Below is a small trained network, with its code and all its weights. Each question gives an input and a target symbol and asks what happens when units are switched off, that is, made to give their printed mean instead of their output.

import numpy as np


def w(rows, s, z=0):
    codes = np.array(rows[::2]) - 128.0
    scale = np.full(codes.shape[1], s)
    scale[-1] = z or s
    return codes * scale


def norm(h):
    return h / np.sqrt((h * h).mean(-1, keepdims=True) + 1e-5)


def f(y):
    return np.maximum(y, 0)


def softmax(a):
    e = np.exp(a - a.max(-1, keepdims=True))
    return e / e.sum(-1, keepdims=True)


def log_softmax(a):
    a = a - a.max(-1, keepdims=True)
    return a - np.log(np.exp(a).sum(-1, keepdims=True))


def net(x, mask):
    ids = ['αδηθμξφ'.index(c) for c in x.split()]
    T = len(ids)
    res = E[ids] + P[:T]
    u = 0
    for l in range(2):
        r = norm(res)
        for j in range(2):
            rows = slice(2 * j, 2 * j + 2)
            q, k, v = (r @ M[l][rows].T for M in (Q, K, V))
            z = softmax(np.where(np.tri(T) > 0, q @ k.T / 2**0.5, -1e9)) @ v
            o = O[l][rows]
            res = res + np.where(mask[u + j], z, o[:, -1]) @ o[:, :-1]
        u += 2
        y = f(norm(res) @ A[l][:, :-1].T + A[l][:, -1])
        res = res + np.where(mask[u : u + 4], y, B[l][:, -1]) @ B[l][:, :-1]
        u += 4
    return log_softmax(norm(res)[-1] @ U[:, :-1].T + U[:, -1])


Q, K, V, O, A, B = {}, {}, {}, {}, {}, {}
E = w([
[193,165,157,122,90,94,161,97],'α',
[87,174,143,63,108,137,88,128],'δ',
[56,114,157,128,123,93,145,93],'η',
[144,115,101,201,162,120,65,112],'θ',
[145,150,139,111,251,101,156,164],'μ',
[94,179,161,187,128,250,73,119],'ξ',
[146,54,34,79,132,107,169,87],'φ',
],0.022)
P = w([
[89,253,106,100,61,167,89,94],'0',
[141,98,188,184,165,35,70,8],'1',
[150,65,121,169,160,115,60,80],'2',
[181,107,164,174,156,156,14,66],'3',
[156,83,168,155,144,145,70,77],'4',
[105,85,216,120,125,169,80,109],'5',
],0.0069)
Q[0] = w([
[164,133,152,135,92,125,205,188],'L0H1',
[160,69,43,114,109,165,192,254],'L0H1',
[132,199,108,168,143,64,166,196],'L0H2',
[97,76,97,91,155,195,120,150],'L0H2',
],0.0081)
K[0] = w([
[116,128,145,136,137,148,56,92],'L0H1',
[12,138,83,149,139,125,83,112],'L0H1',
[114,136,155,135,148,102,83,185],'L0H2',
[131,63,152,105,158,138,111,119],'L0H2',
],0.011)
V[0] = w([
[37,163,106,234,80,158,95,106],'L0H1',
[102,132,46,96,142,141,117,148],'L0H1',
[113,213,165,105,147,135,86,217],'L0H2',
[213,139,254,119,83,142,136,133],'L0H2',
],0.0083)
O[0] = w([
[49,109,115,137,105,126,178,13,4],'L0H1',
[208,41,68,40,110,129,96,150,29],'L0H1',
[81,153,58,119,164,151,19,119,75],'L0H2',
[83,131,152,100,61,158,229,204,126],'L0H2',
],0.011,0.0032)
A[0] = w([
[148,204,112,130,254,149,114,157,150],'L0N1',
[121,174,143,120,139,73,140,67,2],'L0N2',
[85,124,144,116,152,133,111,68,89],'L0N3',
[136,124,109,202,199,96,151,168,72],'L0N4',
],0.0086,0.003)
B[0] = w([
[43,91,192,176,227,139,122,110,254],'L0N1',
[81,72,19,14,228,69,38,183,154],'L0N2',
[66,208,105,132,62,216,85,128,173],'L0N3',
[22,254,201,64,137,239,100,141,183],'L0N4',
],0.0066,0.0061)
Q[1] = w([
[161,42,5,115,77,92,164,170],'L1H1',
[155,77,101,122,170,111,182,190],'L1H1',
[101,120,133,162,120,127,92,113],'L1H2',
[92,154,159,147,167,155,182,70],'L1H2',
],0.011)
K[1] = w([
[81,60,29,86,119,178,28,11],'L1H1',
[156,85,110,134,175,122,114,62],'L1H1',
[186,103,101,145,177,147,141,54],'L1H2',
[86,167,119,90,77,195,43,2],'L1H2',
],0.01)
V[1] = w([
[198,182,87,93,2,95,192,72],'L1H1',
[96,128,213,144,199,86,92,237],'L1H1',
[122,55,82,107,81,138,162,43],'L1H2',
[71,147,162,141,58,185,135,127],'L1H2',
],0.0089)
O[1] = w([
[111,82,161,208,81,100,107,187,74],'L1H1',
[98,134,146,55,148,139,102,80,253],'L1H1',
[181,6,129,98,145,90,75,104,101],'L1H2',
[114,89,70,77,134,63,137,227,185],'L1H2',
],0.013,0.005)
A[1] = w([
[139,137,199,216,62,105,89,226,45],'L1N1',
[254,100,73,179,184,118,112,158,204],'L1N2',
[200,56,92,202,159,126,191,126,194],'L1N3',
[244,83,186,116,191,169,106,80,2],'L1N4',
],0.0094,0.0026)
B[1] = w([
[121,179,101,130,134,5,119,122,254],'L1N1',
[139,179,169,112,100,141,166,139,208],'L1N2',
[199,186,178,83,122,136,117,132,208],'L1N3',
[177,112,199,115,96,147,157,146,236],'L1N4',
],0.016,0.0056)
U = w([
[165,115,84,15,134,58,2,202,5],'α',
[76,168,112,169,102,169,204,79,186],'δ',
[137,195,116,43,226,113,154,109,28],'η',
[130,158,103,149,130,45,145,200,204],'θ',
[106,35,138,96,156,29,130,94,109],'μ',
[149,67,214,79,85,116,139,105,223],'ξ',
[160,184,131,186,142,64,76,52,35],'φ',
],0.0083,0.0026)

Each question gives the input, a string of symbols that net reads in full, and the target symbol t.
The units are the heads (2 rows each of Q, K, V and O) and the neurons (one row each of A and B). Each row of codes is followed by its name. A weight is (code - 128) times the scale printed after its matrix; where a second scale follows, it is the last column's (O, A, B and U).
mask holds one flag per unit, layer by layer, with each layer's heads first. A switched-off unit (its flag False) gives its mean, the last column of its rows in O or B, instead of its output. The means were averaged over made-up inputs and are rounded, as every weight is.
A unit's drop is (log p(t) with every unit on - log p(t) with that unit switched off) / (log p(t) with every unit on - log p(t) with every unit switched off).
The circuit of an input: a set's keep is (log p(t) with only the set's units on - log p(t) with every unit switched off) / (log p(t) with every unit on - log p(t) with every unit switched off). Starting from all 12 units, units are removed one at a time, each time the one whose removal leaves the highest keep (on an exact tie, the one counted first), for as long as the keep stays at least 0.8.
circuit, biggest first: the units of the circuit, biggest drop first
unit that matters most: the unit with the biggest drop
top k neurons: the k neurons with the biggest drops, biggest first
heads that matter: for each layer, one digit per head in row order, 1 if its drop is at least 0.15 and else 0, layers parted by /
input δ η ξ, target δ: circuit, biggest first	L0H1, L1N3
input δ η φ δ, target ξ: unit that matters most	L0H1
input α φ μ, target θ: heads that matter	01 / 10
input μ θ α, target δ: circuit, biggest first	L1H2, L1N1
input θ φ α ξ ξ, target ξ: circuit, biggest first	L0H1, L1H2, L1N4, L0H2
input φ α θ α, target θ: circuit, biggest first	L0H2, L1H1, L1N1
input θ θ α, target ξ: circuit, biggest first	L1H2, L0H1, L1N4, L1N1
input δ μ α, target η: circuit, biggest first	L0H1, L1H1, L0H2, L0N1
input ξ θ ξ μ μ ξ, target η: heads that matter	00 / 10
input φ α δ φ δ, target φ: heads that matter	11 / 11
input α ξ δ θ, target θ: circuit, biggest first	L1H1, L1H2
input α ξ η η, target θ: heads that matter	00 / 10
input μ θ α μ η, target δ: circuit, biggest first	L1H2, L0H2
input δ δ φ η, target ξ: heads that matter	11 / 01
input ξ α φ α θ θ, target θ: heads that matter	01 / 00
input θ η θ, target ξ: heads that matter	11 / 01
input μ α η θ, target δ: top neuron	L0N2
input α ξ μ, target θ: circuit, biggest first	L1H1, L0H2
input θ ξ φ ξ, target ξ: circuit, biggest first	L0H1, L1N4, L0H2
input δ μ φ, target ξ: unit that matters most	L0H2
input ξ η α, target α: heads that matter	10 / 11
input ξ δ δ δ δ, target α: heads that matter	10 / 01
input θ φ α φ μ, target ξ: circuit, biggest first	L0H1, L1H2, L1N4
input μ α ξ η, target δ: top 2 neurons	L0N2, L1N1
